Each row of numbers belongs to one of the things below and depends on some of the facts about them. Some rows are named. Which thing is each other row?

Some things and their rows:
[-14 -14   2  17  16  24  10   8 -16 -21 -31   6 -19  -3 -23  40   7  -2
 -23 -35  10  18   0  -7 -32  16  41  24 -19   6  26   6   8 -15 -17  15
 -17  -2 -21 -32  17  -6  -2 -28 -14   0] -> j7
[ -6  -3  19  18  10   5 -22  16  43   5  -8  -3 -12  -3 -22  -3  13  21
   4   7  -1  35   7   9   9  -5 -20  15   8 -14  35 -18  10   2  -4 -12
  -8   9 -14   2   1  -1 -10  -4   1 -19] -> j6
[-28 -11  27  12   3  23  24  -1   5  -5  -7 -27 -24 -24 -52  10   8  26
 -18  13   4  16  13   0 -23  20  -4 -11   8  -7  40  21  -2  19   1   3
   3  -6 -28  -8 -13  -7  -3  -5 -30 -16] -> j752
[  2  35  13  21  20  -8 -38   3 -18 -23 -21  12  -1  30 -16  22  13  -1
   1  -5 -17   6 -16  25  25 -26   9  28   9 -35 -17  -9  35  -5 -26 -10
 -18  38 -23  20  35  -2 -29 -22 -12  -6] -> j920
[-21 -12   8  13  15  30  29   0   9 -11  -9 -55 -27 -13 -48   8 -23  20
 -26   7  21  12   7   7 -18  24  -3  19   0  -4  41  16  -5   1   1   3
   4  -3 -15   5 -22 -12  -1 -20 -20  -9] -> j551
[-38  -5  36  21  14  21  17  -3 -26 -16 -20   8 -22 -36 -55  29  51   7
 -12  13 -18  17  11  -6 -27  13  11 -30   6  -7  37  29   9  24  -9   8
   1  -9 -41 -25  12   8  -7   2 -26 -25] -> j34
[-29   7  34  25  19  12  -8   7 -23 -19 -22  15 -15 -21 -49  21  43   9
  -7  11 -29   9   4   7  -7   0   9 -14   9 -16  28  16  16  11 -19  12
  -8   0 -39 -17  24   6 -12 -10 -11 -25] -> j23
[  1   7  -3   9 -30   9 -36  -1 -12 -15 -40   9  11  23   5   1 -17  13
 -12 -21  29  14  -3  24  -7   4  17  -3  15 -41 -32   5 -14 -14 -18  18
  21  42  -1   0  19 -30 -22  -3  -8  -2] -> j718
[-21   9   4   9  11  16  33   5 -52 -43 -14  -4  25  11 -34  26 -18   6
 -14  -8  13  11 -16  13 -23  33   5  -3   1 -23 -16  19   4 -32 -18   3
  29  29 -29  17  13 -29 -17 -23 -40   3] -> j866
[ 21   8  -3  -7  13   4 -17  30  30 -10 -24  20 -48  29  -6  22 -34  11
  18  15  24  33   7  16   2  -1 -12  39 -11 -28  10 -12  10   5  -1  -8
 -13  23  13  18  17   0   6 -28   7 -15] -> j530
[-46  18 -27  -1 -25  -2  -2  -9 -42  -1 -57   1 -40  15   6  34 -28  10
 -15   9  43 -35  30  19 -41  46  18 -11  25 -44  15  27 -11  11 -40   4
  34   7 -46 -18  -9 -29  -7 -27   4  30] -> j124
[-15  11  26  30  22   1 -31  10  -1  -2 -27  23 -10  -5 -30  16  40  11
   4   7 -25  19   0   7   5 -12  -5   4  11 -23  22  -6  10   5 -24   1
 -13  10 -35  -8  27   4 -17 -11   0 -23] -> j990
[-14  31  14  20  28  10  -4   3 -41 -33 -19   3 -26  12 -46  33  10  -1
 -11  13 -22 -12 -12  31   1  -7  14   8   8 -31  -8  26  27  16 -20   2
 -13  33 -33  15  35   3 -19 -32 -26 -15] -> j704
[  6   0 -27  -6  -8  27  30  19  -7 -29 -44  11 -57  21 -13  47 -30   8
 -16 -26  56  -4  20  23 -58  12  48   9 -16 -10 -10  39   4  -5   7  11
  13  13  -6 -16  33  -1   4 -26 -23   0] -> j366
[ 17  16 -20  -4  24   8  -6  22  22 -19 -22  29 -35  32   4  28 -18  -1
  -1 -18  19  21   2  -1  -1  -5   7  49 -17 -10  11 -27  26 -11  -6 -22
 -10  22  12  -1  27  -1  -7 -35  -1   4] -> j732
[ 24  20 -15 -20 -15   4 -16  28  28 -12 -28  11 -62  35   0   8 -30  30
   2  21  31  10  17  37 -17 -17 -11   8  -1 -46 -11  -5  -8   8  13  -7
  20  27  10  18  13   4   4 -15  -1 -12] -> j867
[  5   9 -17  -2  -9  17  16   9 -10 -24 -46   2 -65  19 -15  29 -30  14
 -15  -4  39 -10  18  28 -44   3  26   3   2 -31  -8  26   2   8  -2   9
  16  15  -8  -7  20   5   5 -28 -14   6] -> j550
[ 10  13 -17 -19 -24  18  13  23   2 -19 -37  14 -59   7 -27  35 -27  23
 -14  22  38  -6  22  40 -32  12   1 -11   3 -34  -3  30 -20  17  18   5
  30  21  -7  17   2  -8   7 -28 -18 -20] -> j960

Some facts about the things:
λ 653 <- j614, j702, j242, j151, j129, j920, j182, j436, j677, j527, j159, j732, j280, j704, j288, j963, j817, j770
λ 470 <- j328, j652, j807, j479, j32, j960, j662, j910, j531, j364, j992, j366, j252, j336, j455, j81, j665, j149, j718, j102, j172, j60
λ 606 <- j44, j752, j343, j589, j307, j575, j508, j751, j186, j684, j434, j6, j984, j830, j911, j928, j870, j445, j993, j100, j705, j56, j687, j759, j987, j7, j274, j990, j625, j308, j363, j34, j333, j871, j285, j39, j392, j78, j491, j943, j727, j806, j619, j774, j446, j837, j15, j136, j513, j344, j451, j398, j769, j112, j23, j551
λ 25 <- j649, j119, j825, j72, j965, j927, j357, j634, j588, j605, j866, j202, j616, j192
λ 629 <- j595, j901, j584, j520, j115, j829, j693, j550, j124, j507, j452, j765, j46, j867, j150, j125, j188, j386, j699, j145, j389, j917
λ 254 <- j559, j939, j530, j346, j486, j749, j155, j888
λ 946 <- j874, j116, j533, j239, j862, j937, j639, j538
{j328, j44, j513} ω j288
{j328} ω j307
{j328, j508} ω j928
{j328, j825} ω j455
{j328, j78} ω j39
{j44, j888} ω j595
{j44, j507, j588, j551} ω j584
{j44} ω j759
{j752, j346} ω j6
{j752, j508, j527} ω j72
{j752, j333} ω j149
{j702, j513} ω j445
{j702} ω j182
{j343, j939, j507} ω j344
{j343, j346} ω j364
{j242, j559, j927} ω j119
{j242, j34, j699, j23} ω j60
{j575, j984, j513} ω j619
{j575} ω j112
{j575} ω j727
{j575} ω j363
{j508, j677, j34, j125} ω j452
{j649} ω j357
{j649, j699} ω j943
{j649, j939, j927} ω j186
{j751, j124} ω j589
{j825, j937} ω j870
{j520, j874, j78} ω j389
{j520, j960, j507} ω j155
{j984, j871} ω j15
{j984, j151} ω j862
{j984} ω j993
{j830, j888} ω j769
{j830} ω j665
{j830} ω j392
{j830, j7} ω j910
{j693} ω j705
{j151} ω j56
{j151, j533} ω j398
{j550, j774, j538} ω j252
{j550} ω j159
{j874} ω j102
{j116, j987} ω j605
{j116, j963} ω j920
{j116, j927, j704} ω j451
{j116, j616} ω j652
{j124, j274} ω j531
{j124, j837, j770} ω j285
{j960} ω j386
{j533, j145} ω j280
{j533, j551} ω j434
{j533, j274} ω j192
{j507, j538} ω j530
{j507} ω j491
{j507} ω j867
{j662, j366, j749, j888} ω j479
{j927} ω j965
{j677, j634} ω j129
{j239, j188} ω j901
{j239, j125} ω j614
{j239} ω j911
{j239, j333, j639, j551} ω j817
{j239} ω j32
{j239} ω j806
{j987} ω j446
{j366} ω j100
{j366, j538} ω j732
{j308, j333} ω j436
{j34} ω j115
{j34} ω j486
{j81, j150, j145} ω j336
{j81, j333} ω j625
{j634} ω j807
{j634} ω j829
{j871, j866} ω j684
{j188} ω j202
{j639} ω j687
{j774} ω j136
{j866} ω j718
{j837, j770} ω j46
{j837} ω j172
{j513} ω j765
{j699} ω j990
{j616} ω j917
{j888} ω j992

Name these rows:
No name comes twice in this set of rows, the named rows included.
[ 13  31   8  22 -17  -6 -58  15  -8  -9 -44  10 -12  41   1  12  -5   8
   7 -10   3  -3  10  49   6 -35  21   9  17 -44 -36   7   8   5 -21   9
  -6  46 -19  10  48  -6 -22 -12   0  -9]	j652
[-33 -15  30   9   6  20  25  -1 -13 -14 -10  13 -19 -33 -52  22  30  24
 -17  12  -5  28  12 -13 -30  23  -3 -27   9  -7  40  17   6  18   8   6
  16 -16 -33 -26  -3  -1  -5   4 -18 -28]	j508
[-18  15  16  10   8  -7 -12  -7   3  -9 -11  41   9   7   3  12  32  18
  17  -5   0  34   0 -14   1  -1  -5   2  14 -19   7 -14  38  18 -11 -29
   6   2 -21 -21  23  -4 -28  21  -4   2]	j129
[-26  -2   7   0 -14  15  15 -14  -8 -15 -27 -34 -33  15 -19  -4 -12  28
  -6  -9  42  -5  25  16 -44   6  22 -20  20 -30  -9  37   8  26  -2   2
  25   8 -21 -13   9  -1  -7  22 -27  16]	j188
[  5  -9 -13  -3  11  25  20  12 -14 -31 -31  16 -47   9 -12  38 -24  -7
   4 -29  35  26   6  -5 -42  17  38  25 -24  -8   8  20  12  -7 -14  13
 -12  10   0 -24  31   2   7 -28  -9   4]	j749
[-25  -7  24  24  10  20   6  -2   7  -7  -6 -48 -13 -11 -45  -2  -3  14
 -15   0  16  17  11   8 -11  17   1  12  12  -3  37  14   7   6 -11  -3
  -9  -5 -22  -7 -10 -12  -2  -7 -18  -1]	j308
[ -9  -1  13  18   9   4 -25   8  33   3  -9 -36  12  11 -12 -15 -17  13
  -9  -6  13  29   3   9  11   7 -14  44   5 -15  38 -29  -1 -13 -19  -6
  -9  18 -10   8 -17 -25 -13 -11   5   8]	j434
[-16  71  11   5  24  27   4   6 -62 -40 -18 -22 -36   2 -55  40   8  -9
 -44   9 -25 -24 -30  20   1   4  36  -3  11 -15 -21  31  27  13  -7   0
 -23  27 -40  16  27   5 -31 -27 -42   1]	j116
[ 33   2 -26   3 -18   1 -21  24  29 -17 -49  39 -28  46  33  17 -22   6
  10 -47  48  24  18  14 -21 -17  34  32 -15 -22 -14 -19  11 -19  -5 -12
  -3  21  11 -19  43  -3  -2  -6   5  12]	j479
[-14  -1  14  19  13   9 -21  12   1  -7 -27   9   0   1 -12  15   5   5
 -11  -5  -3  28  -2  -1   3   4   5  25   3 -15  25 -20   3  -9 -23   6
  -7  14 -20  -6  12 -16 -10 -29   5 -12]	j705
[ -1  17  10   2  10  19   3  17 -24 -29 -17  -5 -59   0 -50  33 -15  10
   5  33   0   8  13  33  -8   6   4  -1  -6 -29  10  37   9  24  -2   8
 -11  24 -17  18  19   6   4 -32 -14 -30]	j939
[-10   8  -5   3 -18   5   4   4 -23 -18 -44   1 -37  17  -7  11  -6  17
  -7  -4  25  -8   9  21 -39  11  26 -14  13 -38 -21  25   1   9 -16  17
  29  17 -18  -5  16  -1  -9  -6 -17   5]	j693
[ 12   1   2   2  16   8 -11  38  36 -11 -10   5 -39   3 -28  17 -11  16
 -11  19   4  26   0  16   6  -7 -21  32 -11 -13  31 -21  -6  -4   2  -8
 -15   9   0  22   1  -1   3 -46   6 -30]	j491
[ -6  52 -15 -37   0  28  29  19 -19 -25  -9  20 -43  -6 -31  43  -1  12
 -46  33   3  11 -16  -8 -12  31  -9 -12  -1 -15  -3 -11  12  21  31 -16
  18  10 -16  16 -14  -6 -16 -24 -28  -7]	j874
[-24  12  23  27  21  21  -6   9 -38 -20 -25 -11 -21   0 -44  26   9   0
 -22   2 -20  -2  -2  23  -5   1  28  11   9 -17  19  26   4   1 -32  23
 -25  26 -39   0  18   1 -16 -38 -17 -17]	j987

The same things again, as new rows of numbers:
Some things and their rows:
[ -1  -1  11  -1  -6  -8  -1   6   0   4   1  -1   7   3   8  13 -10  15
   6  -4 -18  -8   1   2   1   4] -> j112
[ 6 -8 -2 -2 -4 -2  8  0  1  7  1  0 -2  7  0  0 -8 10  3 -4 -2 -2 -2 -2
 -2  5] -> j344
[ -1   0  10  -1  -7  -7  -1   5   0   3   1  -1   8   4   7  12 -10  14
   7  -3 -19  -9   1   3   2   5] -> j727
[ -3  17  12   0  -2  -3  -2   8   2   0   0   1   4   1   4  11  -8   3
   3   7 -22 -17   7   1   2  -7] -> j575
[  0  -8   3  -1  -1 -11   4   5   0   0   2  -4  -2  12   0   1  -9   2
   4   3  -6  -2  -7   4   2  13] -> j336
[  7  10  -2  -2   6  14   5  -8  -2   7 -12   0 -10 -10 -13   3  -8   7
  -5   4  -4  -3  12  -8   1  -1] -> j927
[  6  -8   1  -4   4  -6   1 -10   1   2  -8 -13  -7   3  -6   0  -6   9
   0  -1  -1  -1   2  -4   0  19] -> j486
[  1  15   6   2  -3   0   3   2   4   1   1   3  -3   5  -2   1  -8  -3
  -1   5  -8 -11   2  -1  -4  -7] -> j44
[  3   9   4   1  -3   3   1  16  -4  -7  -6  11  -7   6  -4  -3 -17  -3
   4   8  -7  -2  -1   5   3  -6] -> j274
[ -2  13   2  -1   5  -9   5   5   4   0   2  -7  -2   9   2  -2  -3  -7
  -1  11  -9 -11   0  -2   1  -2] -> j328
[ 3 -2  3  1 -7 -5  3 -1  3  5  4  2  1  8  1  2 -8  8  3 -7 -3 -3 -4  0
 -4  4] -> j759
[ 6 -4 -1 -1 -6 -4  7 -2  3  6  3  2 -1  8  3 -1 -7  8  3 -5  0 -3 -3 -1
 -4  3] -> j491
[  7  -9   3   3  -3  -7   3  18  -8  -8  -4   5  -2  13   2  -5 -16   1
  10   1  -2  17 -10   9   6   9] -> j531
[-10  14   3  -8 -37  73   1   8 -13  31  10 -25  31  16 -24 -52  -5 -13
  11  -5 -77  -4 -25   5  -3  44] -> j705
[ 5 -3  1 -3 -5 -8  7 -1  3  6  2  0 -1  9  5  0 -9 10  3 -3 -4 -8 -3 -3
 -2  5] -> j39
[  2  -6   7  -1  -7  -4   0   7  -2   1  -2   4   1   7   2   6 -13  11
   5  -3 -11  -3  -3   3   1   6] -> j398
[  1  -1   8  -1  -7  -7   1   3   1   3   2   0   5   5   6   8 -10  12
   4  -5 -15  -8   0   1  -1   5] -> j445
[  8  -5  -1  -4   1   6   6 -12  -2   9 -11   1  -7  -6 -11   3 -11  17
  -2  -8   0   1   5  -8   1  11] -> j357

Name these rows:
No name comes twice in this set of rows, the named rows included.
[  2  -6   0  -1   0 -14   7   1   4   3   3  -8   2  12   5  -2  -7   3
   2   1  -6  -5  -5  -2   1   8]	j455
[  6  17   7  -7   2   0   5  -7   3   0  -9   1  -9  -1  -4   1 -15  10
  -4   2  -4 -18   8 -14   2  -3]	j825
[ 13  -1  -2   2  -7  -9  10  -1   7   5   6   2   2  13   8  -8  -6   6
   2 -10   7   2  -6  -6  -6  -5]	j136
[  8 -15 -13   3   4  13   5   4 -10  16  -2   0   0  -6  -7   6   3   7
   3  -2  -8  17   7   6  -1   2]	j446
[ 13  -1   5   2   1 -10   4  -8   3  -1  -4 -10   0   7   1  -5  -5   5
  -2  -6   3   5  -3  -8  -2   6]	j530
[ 10  -2  -1   4   0 -14  11   1   6   3   7  -6   3  16   8  -9  -2  -2
   3  -5   6   7 -10  -4  -4  -1]	j252
[ -7  20  15   2  -2  -2  -5  12   0  -1  -2   1   6  -1   5  16  -9   4
   3   9 -31 -18   8   3   4  -7]	j871
[  5  12   4  -3   8  -4   2  -5   3  -4  -8 -10  -8   3  -5  -3  -6  -2
  -4  10  -5 -11   4  -8   0   3]	j346
[  1  11  -2  -3   0   2   5   3   4   5   0   2  -7   5  -3  -1  -7  -1
  -1   8  -8 -11   3  -4  -3  -5]	j343
[ 11   9  -7   2  11  22   4  -4  -9  11 -14   1  -8 -17 -18   6  -2   5
  -5   3  -7   9  15  -5   3  -6]	j616
[  3  -8  -2  -2   1 -11   7   2   3   5   2  -8  -2  11   2  -2  -4   1
   2   1  -1   0  -6   1   0  12]	j364
[  7   9  -1   0  12   3   1  -3  -2   2 -11 -11  -8  -3 -10   0  -1  -2
  -3  11  -7  -3   7  -4   1   2]	j559
[  9  16   0   3  -1  -2   9   1   8   2   3   4  -2  11   4  -8  -5  -6
  -3   0   3  -6   0  -8  -6 -16]	j774
[  9 -17   7   9 -15   0   4  25 -15 -12 -10  12  -5  12   0  -6 -20   1
   6  -3  -1  20  -8  10   1   5]	j46

